Each row comes from the steps of one path. Every step used is in the known rows, and no mark comes twice. Write the path behind each row, first mark first.
Each row is shifted at random along 7 fixed directions that mean nothing.
Known rows
busi/lidu/filalim/vefipe/rufab/bevop: [ -34  -37  139   39  -93  -75   -3  -24  -59   15   56   63  -99   25
  153  -56  -94  190   25  149  -26  -77  -42  -22   80  -74  105  -55
  -79  149   89 -101  -24   40   32 -105 -123  167   68 -153   91  -51
   76  -46    7 -143  -44  160 -155  -26   48  136  -27 -134]
lunodok/padub/busi/lidu: [ 101  -62 -143   62  -36   19  131   38  144   63   63   62  -33   12
   47  -19  -70   -4 -134   -3 -155  246   81  135  151   38  -59  110
  -23   -7  -50  -31  -28   11  112   41  -60   57   24  -39  105 -177
   32   61 -161 -200  -60   -7   36   24 -138  118   92   65]
lunodok/bevop/lagir/filalim: [  97  -72  244 -153 -339 -196  -95   55 -537   34 -454 -102 -480  212
   42  -81  -43  426  -60  125  -49 -277 -303    3   89 -336  374  112
  121  -49  346   17   61   43 -123 -156 -252   77   12    9  166  134
  256 -342  206  117  -86   97 -173 -212   10  145  -90   72]
padub/lagir/filalim/vefipe: [ 278  525  116  205   44 -577   76  292  -58 -277 -180  268   16  177
  512 -207   87  353   85 -239   38  -29  479   96 -313 -203  107 -622
   12 -378  -40 -228  322  -46  309  167  150 -203 -101  445 -455  -90
 -338   99  -35 -279  220 -119   93  243   82 -218   34 -318]
vefipe/lagir/padub/busi: [ -12  335 -270  190  146  208   42  162  146 -172   81   87  106   58
  162   94  148  -48  109 -178   16 -132  -38  176   60  327   46    4
  110 -418 -205   42    7  -44 -186   19  582 -105  160  352 -164 -203
 -130  245   73 -132 -146 -341  166  123 -307 -161    4  -55]
lunodok/lagir/filalim/vefipe: [ 153   78   24 -178 -370 -123    7   28 -446  110 -247  -32 -454  204
  -48   67 -144   14   37   10 -110   31  -40   28  130 -316  421  214
  232 -215  384  274  -76  -70 -297 -203 -169   92  -23   33  116   46
   75 -165  151   86 -107   35 -178 -141  -56   23  -17  169]
padub/lagir/bevop/lunodok/busi/lidu: [  81  253 -399   39    4 -101  -34  323   19 -120   34  163 -222   68
   44   18 -118 -146   99 -106  -39   91  122  195 -137  155   96  261
  203 -517   61    2  164 -107 -126   29  314 -319 -181  -14  104 -144
 -251  250  102  -39   48 -161 -135  115 -340   19   52   23]
lidu/filalim/vefipe/lagir/padub: [ -86  172  -63  151  -76  299  134 -125   35   10  302   53  163   64
  171  173    3  -75   81  100  -16  -40 -146   37  123  172  119  215
   22  -72 -149  100 -171  -56 -147  -57  117  223  249 -135 -117 -172
   36   97   31  -93  -97 -168  131 -102 -152 -264 -230 -130]
lagir/bevop/padub/lunodok/busi/lidu/rufab/vefipe/filalim: [   9    6  180  193  -89  196  143   -6 -106  -63  -79   -5   -9   14
  390 -136   22  204 -175   99  -40 -359 -229  119  280  227   -1  274
  -37  325 -186 -361  -11   84  260  176   62   31  151  -93  -36  -53
  246  116  136 -204  147 -219  185 -112 -254  -93 -404 -274]
bevop/padub/lunodok/busi: [ 136  178 -431  208   68   28   76  125  356  -70  139  192  130  -10
  123   67   69   -6  -51  -28 -113  258  161  262 -143  219  -95  114
   21 -255 -310  -72  138  -42   34  219  221 -173   78   36  -35 -234
 -101  266 -156 -177   17  -78  140  127 -245  -81  -22  -77]
tagi/filalim/vefipe/rufab/bevop/lunodok/busi: [ -29   36  -82  -64  -39  -97  -16 -129  131  128  234  172  297  -89
  114  273  167  445  268  103   17  342 -177  -83  -41 -406 -217 -290
 -368  119  -90  141  -57  146   90  -94 -356  459   14 -177   32   28
   27 -230 -306 -227 -292  518   55   50  110  -74   98 -151]
rufab/busi/filalim/vefipe/lagir: [ -91   77  117  -70  -61  -68   24  106 -130  110  -66  -34 -189   47
   14   -5   71   18 -144   -1   41  117  -46   28  -19  -70   61  -61
   69   68  160   36 -147    2  -63   12  -54   24    8 -248  170   66
  139  -94   17   34   -6  187 -208  -68   22  176  -62   37]
lunodok/lagir/tagi/filalim/vefipe/rufab/lidu/busi: [-211 -130  -45  -15  -82  421  166 -181   58  170  213  -24  226  133
  -21  258   69    6   85  120   27   12 -369   51  269  -16   49  204
  -42   99 -162  165 -343   43  -84 -278    2  372  179 -146   44 -160
  126 -153    1   75 -342  211  107 -124 -107 -258   13   -4]
lagir/tagi/filalim/vefipe/lidu/rufab/busi: [-145  -59  294    1 -138  -48   14  -28 -364   89 -325   55  -29   69
  253 -182  110  279  -66   66  225 -135   57   -9    0 -137   98 -160
  -70  295   -1 -154  -49  140  172 -107 -208   70    1   27  -63  145
  177  -63  118   20  103  303   44 -233  116  -30 -154 -431]
rufab/bevop/lunodok/padub/busi/bepi: [ -64   71 -210  228  154  137   49   45  346  -76   69   61  216  -11
   74  109  163  306   -7  131  -22  -51 -216  144 -100  203 -168   64
  -67    3 -320 -240    5   57   80  173  174  -36  225 -113   38  -91
   88   45 -114  -50 -106   84   70  150  -91  -44 -128 -135]
lunodok/padub/busi/lidu/rufab/bevop/lagir: [  69  -11  169   86   43 -301  186   89   23  -57 -120   44   14  -34
  277 -328  132  315 -179  -77 -116  232  249   -2  -60 -148 -120 -366
 -220  234   41 -286  123   24  621   83 -389   37 -120   52  -23   35
  116  -62 -181 -224  372   64   55   77  153  212  166 -196]
lagir/tagi/filalim/vefipe: [-278 -149   49  101 -112  390  149 -167 -155  210   79  -18  147   77
  150   13  -62 -199  -92  124  196  -23   23   45   60  227   26  541
   38  314 -253  -99 -262   19   46  -22  -55   81   87 -368  -30  -72
  140  310  148  174  106   32  219 -355 -117 -230 -416 -421]
busi/bepi/padub/lagir/bevop: [-136  -95 -158   98  251 -215   63  -38   64   17  -43   51   57 -158
   49 -125  280  206  107 -170  112  401  120  -56 -179 -209 -262 -318
 -246  124 -217 -135  179    7  338  156 -102   23 -208  -31   70   96
  -23  264 -196  -21  176   94 -160  -78  162  164  295 -244]
rufab/busi/lidu/filalim/vefipe/tagi/lagir/bevop/padub/lunodok: [ -33  268   -9  122 -107  176  130  193    4  -87  -88  208 -107   48
  252  -37  -74  -70 -147   70  -16  -66  -31  235   41  244   41  142
  217  -89  -73  -77 -132   16   37   46  261 -192   29 -104   91 -180
   63   57  138 -116  -14   28 -104  -25 -264   16 -239  -34]
busi/filalim/vefipe/tagi: [-218  -32  525  -79 -102  -40  190 -173 -163  100  278  -81  122   16
  225 -138    3 -133 -213 -109  -20   90   18 -173  107 -327  -25 -185
 -272  423    4  -41  -92   25  355 -124 -342  436   14 -280  -91  115
  115 -152  -18 -334  279   23  -52 -161  170  -42  -46 -216]
lidu/busi/bepi/padub: [  80  349 -126  209  211  150   64  273  241 -320 -103  246  206  -20
  171   23  329  182    4 -235  117 -171 -163  164   94  117  -12 -685
   51 -148 -448 -113  139  -19   61   38  548  -15  361  407 -181 -243
   73  -22 -108 -274 -249  -76 -135  108 -109 -124  170   -1]
rufab/busi/padub/lunodok/bevop/lagir/tagi/filalim: [-182  176   77   52  249  -65  118  174  123 -102   26   -7  134 -130
   -7 -152  547  112 -216 -357  -71  166 -209  -23  -14  -61 -102 -628
 -195   12  -69 -190   41  -22  289 -133  100   56   96  146   25  175
   63 -257 -112 -289  135  123 -194  201   28  142  345  -19]
padub/busi/lidu/filalim: [  51   31  230  156  275 -110   64   21  371  -87  296  206  408   29
  198   59  186  393 -110  -37  -29   -1 -234   83  206 -169 -324 -703
 -378  174 -353 -167   78  142  431   86  114  325  126  130 -190 -198
  -43 -336 -350 -570 -324  170  145  198    1 -167  243  -88]
filalim/vefipe/lidu/rufab/busi/bepi: [  13 -157  262  -87 -201   85   14 -129 -154  125 -104   17  -60   41
  254   41  -85  191  -92  190   56 -155 -152  -19  277 -240  -51  -39
  -84  361   31   80 -119  166    3  -28 -210  292   63  -35   27   -9
  243 -198    3 -186 -104  189   35 -201   35  -49 -125 -113]
rufab/bevop/padub/lagir/filalim/vefipe: [ -97  199  -82   76  -36  141  132   53   61  -57   31  -64   63 -133
   87   77  188   57   24    6 -136   32 -270  -34 -106   18  -38   97
  -27  -57   20  -27 -111  -51   16  -71  -47  110   99 -229   49  113
  126 -182   82    3   65   41 -104   58  -76  -62  -86  110]
rufab/lidu/busi/filalim/vefipe/lagir/padub: [-198   28 -307   -5   50   81   46   61   30  154  142  -45 -114  -41
 -135   72  113 -117   25   93  -60  324  -39    5    2  291  104  247
   33   19  184   32 -218  -10 -209  -86  -60   19   18 -347  280    7
  107  152    5  136  -53  166 -208  -15  -55  252   56  -13]
rufab/vefipe/lagir/padub/lunodok: [ -43   76 -215  219 -162  108  110  -14  -45   74 -121  -18 -191  179
  149   17 -114   11  -10  218   27  -60  207  219  -15  394  130  562
  237 -101   29    8 -175  -19 -280  246  235 -234   47  -72   60 -144
    7  390  151  236  -16 -164  176  -69 -187   22 -376 -159]
lunodok/busi/bepi/padub/lagir/tagi/filalim/vefipe: [  95   25   14  201 -115  102  141  190 -125  -27 -359  198 -136  276
  385 -101  -46  222 -222  -13  223 -204  161  328   92  132  165   52
  274   59 -367 -263    2   59   62  190  307 -215  221   94  -54 -404
  186  347   60   46  -80  -70   41 -227 -165  -38 -316 -294]
tagi/lagir/filalim/vefipe/rufab/bevop/lunodok/padub/busi: [ -66   48 -154  115   21   30   72  -56   -5  111   66  160  110   58
  209  148   48  311  114  140   64  193   -2   68  -59   -1 -141  209
 -107   82 -137   35  -99   67  162  115 -118   72  -79  -96  -27 -111
   70  188  -97   15  -30   90  338 -119  -85 -126 -180 -384]
filalim/vefipe/lidu/busi/bepi: [-306  -63  213   -8  255  165  170  -18   40   85  379 -185  299 -102
  212 -119  326 -201 -230 -239   30  131  -17 -300  199  162  -99 -256
 -293  526  -25 -186 -163   15  245 -142 -260  404  123 -177 -133   82
  199   75 -106 -321  344  -87   67  -19  141  -37  154 -370]
filalim/vefipe/tagi/lagir/bevop/padub/busi/lidu/rufab: [  47  154  276 -125 -220 -120  -19  145 -338  -76 -322  118 -151   13
  358 -133   89  209 -121 -122   44 -152  -59   -8   85 -411   77 -446
  -37   57  150  109   68   72   67 -221 -111  180  -29  344  -87   97
  156 -350  103 -348   72  164  -96 -147   59    3  113  -99]
bepi/busi/padub/lagir/filalim: [  57  143   85    8  -21   12   79   52  -19 -133   23  195    1  -85
   65   49  194   60 -107 -212  -44   34 -349   89  201 -308 -134 -440
  -27  -85 -154  120   71  -28  207 -107  221   90   21  143   36  -60
   14 -336  -68 -331 -136  -52 -188  -15 -231    0  243  248]
lunodok/bevop/lagir/filalim/vefipe/rufab/busi: [ -14  160  119  -48 -160   28   38  160 -255  -81 -121 -163 -187   93
  144  -73  154  132  -35  -98  -72 -227 -277  -64   50  -46  309   24
  115 -135  220 -102  -32  -94 -102 -233  -61  127  153  -43   38   83
  161 -179  191    7   91  -65 -166    2  -87   10  -36   51]
rufab/busi/padub/lunodok/lagir/bevop: [  89   98 -122   -7  104 -327   -7  171   45  -13 -228   72 -154 -108
  -43 -102  284  302  -60 -128  -60  320  -30   98  -54 -200 -165 -440
  -84  -74   90  -51  124   31  171  107  -52 -114 -152  152  182  147
  -27 -152 -208 -155    3  264 -196  148   35  290  325   86]
lunodok/lagir/padub/busi: [ 145  205 -104   68 -129  139  207  122  -53  -74 -117   58 -100  122
  154  -31  -80 -144  -73 -101 -131   18   95  203  148  119  114  180
  227 -205  -11   62  -68  -99   71   14  161 -123   16  184  -34 -196
    5  102   71  -22   42 -260  116   11 -233  -82  -84  101]
tagi/filalim/vefipe/rufab/lidu/busi/padub: [  15  -80 -150 -216 -204 -322 -250   51 -389  226 -350  145 -403  -35
  -76   93   36  445  145  131   77  232  -12  -20  -67 -387  208 -113
  -80   15  370  230   53  145 -322 -187 -331  125  -63  -26  347  186
  217 -147  -36   64 -246  522 -245 -186  129  399   77 -138]
lidu/busi/rufab/bevop/lunodok: [  51  317 -213   84  109   25   51  224  331 -270  140  182  197 -152
   66   20  135   35  145  -79   13  115  -41   84 -116   30 -183 -390
  -71 -167 -208  -24  152 -105  224   42  147   -5   69    8  -13 -102
  -77  -66 -163 -208    3   74 -138  202 -133  -37  189   56]
rufab/lidu/busi/bepi/padub/lunodok/lagir/tagi/filalim: [  89  275  -77  -18 -168 -179  141   92  -57 -118 -274  320 -149  -11
   72  -17   52  179   88   36 -105  238   19  155    1 -244   14 -327
    9 -165   48  113   40  127  134  -60  -17  -53 -165  160  111   10
  -14 -244  -36 -180 -177  330 -338   73  -38  100  175  127]
busi/rufab/lidu/filalim: [ -48 -175  153 -120   22  -95 -236  -97  113  -46  -15    1  -47  -24
 -291  167  270  494   90   41  -69 -290 -668  -32  201 -522  101 -665
 -238  -82   57  138   96   90 -262 -380  196  366  322  307  161  112
  115 -718  -63 -208 -611  433 -392  141  111  164  460  330]
filalim/vefipe/lidu/rufab/busi/padub/lagir/bevop/lunodok: [   6  -77  120 -209 -166 -126 -142   37 -306   82 -182  -15 -281  -47
   74   -3  123  224 -102   -9  -40  -87 -286  -81  228 -379   81 -245
 -106  115  327  169   49  106 -159 -246 -189  238    3  153  163  225
  216 -405   55 -292  -41  198 -190 -103    7  169  194   13]
bevop/padub/busi/filalim/vefipe/lagir/tagi: [ -41  205  114 -133 -154   56  160   19  -57  -40   97   26   29 -142
   76    4  156 -268 -172 -259 -214  321 -142  -24   64 -398 -125 -222
 -186  -19   26  305    2  -57  191 -162 -161  345  -50  -38    6  180
  134 -409  -34 -467  118   39 -162  -71 -128  -62  214  225]
lagir/bevop/padub/busi/rufab: [ 198   91 -194 -152 -102 -328 -302  324 -351  -81 -571  -14 -506 -143
  -69 -126  197  337   53 -137  -14  -27 -190   45  -81 -287  138 -210
   66 -245  326   31  309  -33 -222  -61  -37 -121  -98  233  258  321
  141 -210   74  -56  -30  199 -356  -47  -85  353  251  158]
vefipe/rufab/busi/filalim: [ -13   -2 -107 -130  -34 -336 -162   80 -104   41 -161  -11 -237 -116
  -46  -65   30  211  209   19   78  208  159  -25 -206 -220  -21 -146
 -110 -106  278   47  136   37  -57   -4 -195  -21 -217  -91  255  233
  -22    9  -52   71   51  294 -232   73   64  339  156  -36]
filalim/vefipe/lagir/bevop/padub/lunodok/busi/lidu/rufab: [ 129  307 -372   84  -91   60   72  158  116  -57  200  119   -2  -18
  279   86  -13 -105  183  -56  -35  187  117   99  -24   94   17  150
   98 -295  -52   72   10 -119 -152   17  108   37  -15  -17  -58 -194
 -183  298  -39 -198   62  -78   -2   43 -244 -136   26  -67]
lunodok/bevop/padub/busi/rufab: [   3  -88 -115 -137 -296  253  239 -113   -4  106  182 -116  -89 -185
  -30   58 -217 -319  -25  111 -266  388 -194   -7  145 -137 -190  569
  -58   62   91  213 -117  -81  183  -48 -458  279 -188 -537  306    9
  110 -113  -35  -80  117   -1 -100 -174 -272   35  -37  328]
busi/lidu/rufab/bevop/padub/lunodok/lagir/filalim/vefipe: [ -79  288 -431  248  142   49  200  191  325 -112  418   69   79 -148
  146 -160  -42 -350  187  -82 -123  338  429   25 -281  470   73  267
   61 -203  -46 -317   27 -274  188  -13   53 -180  -42 -341   44 -172
 -261  628   16   20  486 -156 -132  225 -161   69   13 -245]
padub/lunodok/lagir/tagi: [ 116  -84   12  -54 -148 -253   62 -165  -63   83    8  178  -85   91
  -33   78  -85  187    7  106  -97  192  -17  144  131 -428 -126  -35
 -192  -95   -8  197  161  143  163   70 -132   84 -289  163   15   34
 -184 -224 -143 -255 -114  116   85  -11  -81 -132  138  -22]

Which path is each row?
[ -16  191   54  -61 -115  -60  175   48  -16  -86  190  104   37   16
  161  -88   55 -260 -230 -267 -172  297  112   33   47 -225  -56 -112
 -120  -23  -43   82  105  -44  309  -56 -113  101  -59   20  -49   26
   -8  -91  -56 -513  309 -131  -54   39 -156  -45  130  -76]  bevop/lunodok/busi/padub/lagir/filalim/vefipe/tagi
[   0  195 -389  -54   56 -105 -107  232 -113   24 -139  181 -207  -53
 -118   99  217  131  130 -157  -24  327  -19   67  -57  -91   76 -217
   39 -351  196  290   20  -55 -233 -190  117  -45  -88  274  156    1
   -7  -24  -68  -32 -202  180 -123   -9  -65  214  328   37]  tagi/lagir/padub/busi/lidu/filalim/vefipe
[ -73  133 -171   48  118 -211  -26  125    7  -42  -62   45  -17  -47
   43  -93  422  192  -79 -232 -118  149   38    1 -169  -82  164 -364
 -160 -158   60  -85  192   -7  -24 -182   34    6   85  313  -24  179
   42  -67  -14 -204  170   95  -83  159   57  114  278 -214]  bevop/padub/lunodok/lagir/tagi/filalim/vefipe/rufab/lidu
[  17  273  -69  -36  -99  236  145   17  143 -113  274  -34  213 -165
  191  158  194 -151   51 -185 -175   21 -271  -80  188 -150 -127 -147
 -119  -79    3  171  -83  -78  -39 -212   11  371  144   69  -85   67
   26 -258  -35 -412   35  -75  -23  175 -179 -214  106  161]  filalim/vefipe/rufab/bevop/lunodok/lagir/padub/busi
[ -12  172 -135   71   23 -226   93   63   73  -47  146  186   34  -20
  171  -52   91  170   91  -20  -44  250  113   71 -130 -122  -83 -118
 -201 -187  -64 -112  213   47  233   45  -87   26 -197  -28    0   17
 -208   76 -126 -265  158   98  -36  118  -99  -62  101 -281]  padub/lunodok/bevop/lagir/tagi/filalim/vefipe/lidu/rufab/busi/bepi
[-214  109 -230  216  360  -85 -109  226  206 -106   76  -65  203 -109
   87 -128  475  403  150  -84  178  -76  -29  -28 -360  224   74 -424
 -151  -80  -94 -404  154 -124   63  -87  135  -31  247    6  -14   82
   42  147  -28  160  225  124  -47  164  140  110  158 -391]  lidu/rufab/bevop/lagir/padub/busi/filalim/vefipe/tagi
[  23  548  228    0 -395   83  360   87 -149 -272  -26  329  139   85
  571 -197 -223 -398   19 -132  -52  190  409  103 -220 -188  -58   42
  109 -145 -108  161  -50 -105  571  -47 -148  -50 -314  -62 -263  -77
  -90  -32  165 -259  476  -71   48 -103 -179 -353 -198 -109]  bevop/lagir/tagi/filalim/vefipe/lidu/busi
[ 121  283 -212  -66  -47 -223 -245  382 -251 -145 -376   27 -332 -105
   41  -94  285  254   66 -217  -30  -62 -217   33  -69 -135  246 -337
   81 -366  258  -25  230  -53 -324 -211  120  -15   73  263  129  230
   67 -206   86 -221  -89  182 -394   54  -98  229  295  103]  lagir/bevop/padub/busi/lidu/filalim/vefipe/tagi
[ -34   75 -330  141  120   33  246 -183  543  -67  568  217  471 -292
   14  186  334  107  143  -90 -185  580 -282   42   20 -279 -539 -361
 -374  -83 -382   91   60  -18  437   -6  -44  262 -134 -114   63  -90
 -207 -175 -396 -394  -63  110  -56  193 -162  -92  434  210]  bepi/padub/lunodok/busi/rufab/bevop/lagir
[ -48  110  -88  -42  -28  -77   46   48  -10   57   80   68  136  -34
  238   28  212  119   12 -118   40  284   23  -32  -48 -221 -118 -242
 -155   -6  -19   94  -14   39   44 -101 -187  232  -82   77  -83   21
  -39  -58 -146 -276   56  218   45  -40   55  -82  214 -181]  filalim/vefipe/tagi/lagir/bevop/padub/lunodok/busi
[-126  277  -64  127  176 -201    2  253  -84 -109  -71   92  119  -14
  201 -227  445  226   30 -321  136   58  146  -37 -151   51  184 -590
 -126 -136  -67 -307  172   -8   74 -237   86   34  141  302 -187   98
 -112  105  -49 -252  149  171 -102  125   82   15  282 -457]  lagir/tagi/filalim/vefipe/lidu/busi/padub/lunodok/bevop
[  84  103  -50  -25 -159   10  116 -164   54  -30   35  162   68  -94
  155  160  -67  220  288  141 -100  224 -167   89  175 -360 -342  -61
 -227  -86  -56  346  -29  128  214   67 -122  271 -248   84   32  -22
  -82 -223 -137 -273 -259  128   91  -30 -153 -100  125  160]  vefipe/lagir/padub/busi/lidu/rufab/bevop
[ 132  411 -274  -24 -111 -473 -145  304 -347  -29 -297  229 -361   46
  144  -59  108  331  229 -135   35  204  336   31 -305 -136  386 -234
   96 -482  325   39  229   -9 -293 -126  -29 -165  -85  264   31   82
 -151  189   33  -26   26  158 -193   66   49  230   60 -271]  tagi/filalim/vefipe/lagir/padub/lunodok/bevop
[-201  319  -20   -7   99   75  206  129  114 -121  330  -32  273 -179
  207  -87  378 -249  -29 -424  -60  245   41 -167  -33  -68  -79 -434
 -183  -92    6   -4  -37 -118  149 -305  -20  260   30  127 -169   86
 -118  -48  -60 -398  326  -46 -107  180   13  -83  338 -103]  filalim/vefipe/tagi/lagir/padub/lunodok/busi/rufab/bevop
[-232 -176  192  -61 -150  349  -45  -35 -351  -12 -313    4 -285   38
   20   42   31  104 -143   86   84 -624 -484   83  403   54  269  172
   53  146   53   31  -71  201 -273 -286  345   58  236  159  219   62
  436 -224  414   24 -231 -106 -157 -216 -261  103 -227  -51]  vefipe/rufab/lidu/busi/bepi/padub/lagir/tagi/filalim
[ -12 -161   50  311  -61  543  206 -245  272   32  122  155  289   85
  314  220  -83  304  -49  413  130 -367 -433  303  319  157 -233  323
   -4  342 -667 -172 -159   97  244  311  281  128  328 -231  -31 -401
  253  101    0   32 -255  -76  341 -256 -310 -409 -561 -209]  lidu/rufab/busi/bepi/padub/lunodok/bevop/lagir/filalim/vefipe
[  15  363 -231   73 -154  236  188   68  133  -82  381  279  110  -67
  156  203  -31 -254   83  -72  -44  243 -177  178   86  -18 -107   72
  128 -320 -231  182  -83 -114   14  -96  264   87  -10 -228   67 -277
 -197   44  -69 -257 -131  -56 -157  -16 -425 -152    1  186]  bepi/busi/filalim/vefipe/tagi/lagir/padub/lunodok/bevop
[  -6   84 -122  235   63   85   53  -49  201  -30  249  156  233  251
  273   70  -45  143    0  132   19 -102   94  174  -44  234   74  205
   18   -6 -332 -186   36   -9  137  137  180  -69  189   25 -189 -279
  -44  318  -19 -101   70 -151  364   47 -141 -282 -243 -469]  bevop/lunodok/lagir/filalim/vefipe/lidu/rufab
[ 143  407  186  -73 -333  -98  119  151 -415 -155 -297  308 -283  100
  359  -87 -221    0   69  -54   -8  -32  211   75   21 -244  155  -36
  169 -157  172  231   16   -2  175  -76  -41  -79 -219  230 -110  -74
   14  -36  186 -166  118  -74    2 -152 -155  -84 -167 -106]  tagi/lagir/filalim/vefipe/lidu/busi/rufab
[-126  226 -488  102  376 -120   71  178  377  -54  356  106  331 -266
  -59   35  517  117  210 -281    8  614   29  -46 -145   29 -229 -585
 -355 -129 -160  -47  138  -87  198  -88  -52  210   16   17   32   44
 -154   87 -408 -290   58  223  -97  248   15   81  571 -194]  lidu/busi/padub/lunodok/lagir/tagi/filalim/vefipe/rufab/bevop
